Below is a small trained network, with its code and all its weights. Each question gives an input and a class and asks what happens when units are switched off, that is, made to give their printed mean instead of their output.

import numpy as np


def w(rows, s, z=0):
    codes = np.array(rows[::2]) - 128.0
    scale = np.full(codes.shape[1], s)
    scale[-1] = z or s
    return codes * scale


def f(y):
    return np.maximum(y, 0)


def log_softmax(a):
    a = a - a.max(-1, keepdims=True)
    return a - np.log(np.exp(a).sum(-1, keepdims=True))


def net(x, mask):
    res = np.array(x, float).reshape(1, 5) / 4 @ E
    y = f(res @ A[0][:, :-1].T + A[0][:, -1])
    res = res + np.where(mask, y, B[0][:, -1]) @ B[0][:, :-1]
    return log_softmax(res[-1] @ U[:, :-1].T + U[:, -1])


A, B = {}, {}
E = w([
[108,111,233,92,76,72,128,190],'x0',
[181,86,64,137,89,123,58,204],'x1',
[54,193,96,169,121,247,109,134],'x2',
[82,142,72,132,30,31,135,70],'x3',
[209,166,61,18,118,189,159,119],'x4',
],0.013)
A[0] = w([
[97,47,224,145,199,145,79,82,251],'n1',
[115,52,149,220,173,133,123,130,142],'n2',
[94,162,66,81,76,194,195,175,94],'n3',
[185,102,173,42,208,138,151,175,192],'n4',
[160,178,161,52,41,57,179,44,254],'n5',
[50,113,175,75,136,94,244,73,169],'n6',
[187,117,40,155,147,166,79,88,203],'n7',
[241,105,162,51,75,113,79,196,179],'n8',
[57,125,211,168,140,152,90,117,129],'n9',
[78,189,75,201,109,96,85,101,64],'n10',
[54,96,99,157,72,67,116,68,181],'n11',
[118,79,139,176,172,34,84,142,178],'n12',
[30,173,190,164,113,135,128,131,208],'n13',
[107,218,188,59,131,156,184,111,254],'n14',
],0.011,0.005)
B[0] = w([
[203,130,233,194,153,126,202,178,218],'n1',
[160,151,155,180,114,178,205,172,190],'n2',
[69,212,161,61,133,173,95,23,189],'n3',
[221,50,176,138,152,134,68,79,213],'n4',
[73,45,49,79,176,29,132,89,250],'n5',
[85,60,78,112,233,78,169,96,226],'n6',
[148,175,17,127,75,236,131,199,214],'n7',
[198,12,145,39,32,104,2,134,225],'n8',
[59,166,242,180,190,137,94,215,206],'n9',
[42,187,80,214,86,134,77,125,195],'n10',
[66,212,72,239,85,37,116,92,227],'n11',
[191,79,129,164,48,57,159,170,207],'n12',
[49,165,172,133,160,102,141,196,224],'n13',
[76,58,145,86,221,127,93,79,213],'n14',
],0.0087,0.02)
U = w([
[239,106,191,137,227,174,182,110,151],'0',
[164,166,1,146,135,217,112,174,135],'1',
[211,46,135,43,48,52,40,184,107],'2',
[17,135,221,171,176,178,133,223,107],'3',
[60,100,101,49,203,37,192,72,60],'4',
[60,208,66,160,71,80,70,65,206],'5',
[97,203,118,33,155,230,113,49,205],'6',
[120,138,165,191,71,20,192,130,2],'7',
],0.01,0.0064)

Each question gives the input, the list of numbers given to net, and the class t.
The units are the neurons (one row each of A and B). Each row of codes is followed by its name. A weight is (code - 128) times the scale printed after its matrix; where a second scale follows, it is the last column's (A, B and U).
mask holds one flag per neuron, in row order. A switched-off neuron (its flag False) gives its mean, the last column of its row in B, instead of its output. The means were averaged over made-up inputs and are rounded, as every weight is.
A unit's drop is (log p(t) with every unit on - log p(t) with that unit switched off) / (log p(t) with every unit on - log p(t) with every unit switched off).
The circuit of an input: a set's keep is (log p(t) with only the set's units on - log p(t) with every unit switched off) / (log p(t) with every unit on - log p(t) with every unit switched off). Starting from the 12 units with the biggest drops (on a tie, the unit counted first), units are removed one at a time, each time the one whose removal leaves the highest keep (on an exact tie, the one counted first), for as long as the keep stays at least 0.8.
units of the circuit, in order: the units of the circuit, biggest drop first
most important unit: the unit with the biggest drop
k most important neurons: the k neurons with the biggest drops, biggest first
drop of u: that unit's drop, to one decimal
input [5,0,-6,-8,-5], class 0: 4 most important neurons -> (n1 n2 n5 n9)
input [-3,-5,-2,-4,6], class 6: most important unit -> n1
input [5,8,3,2,-8], class 7: 3 most important neurons -> (n12 n11 n14)
input [1,-5,7,4,8], class 6: 4 most important neurons -> (n3 n12 n11 n1)
input [0,6,-5,8,-5], class 5: 2 most important neurons -> (n11 n1)
input [2,-1,-7,7,-3], class 4: 3 most important neurons -> (n5 n6 n1)
input [8,2,4,7,4], class 4: 2 most important neurons -> (n5 n7)
input [0,-5,5,0,3], class 6: 4 most important neurons -> (n3 n5 n12 n11)
input [8,3,3,6,2], class 5: 4 most important neurons -> (n11 n4 n12 n1)
input [3,6,6,-5,7], class 2: 2 most important neurons -> (n8 n4)
input [-7,7,-7,-6,-8], class 0: 2 most important neurons -> (n2 n1)
input [1,-5,2,7,-1], class 4: 2 most important neurons -> (n6 n5)
input [4,1,5,2,2], class 6: drop of n9 -> 0.1
input [-2,-5,6,3,5], class 6: drop of n3 -> 0.5
input [7,-4,-6,8,2], class 4: drop of n11 -> 0.0
input [-8,2,-3,2,0], class 1: units of the circuit, in order -> (n7)
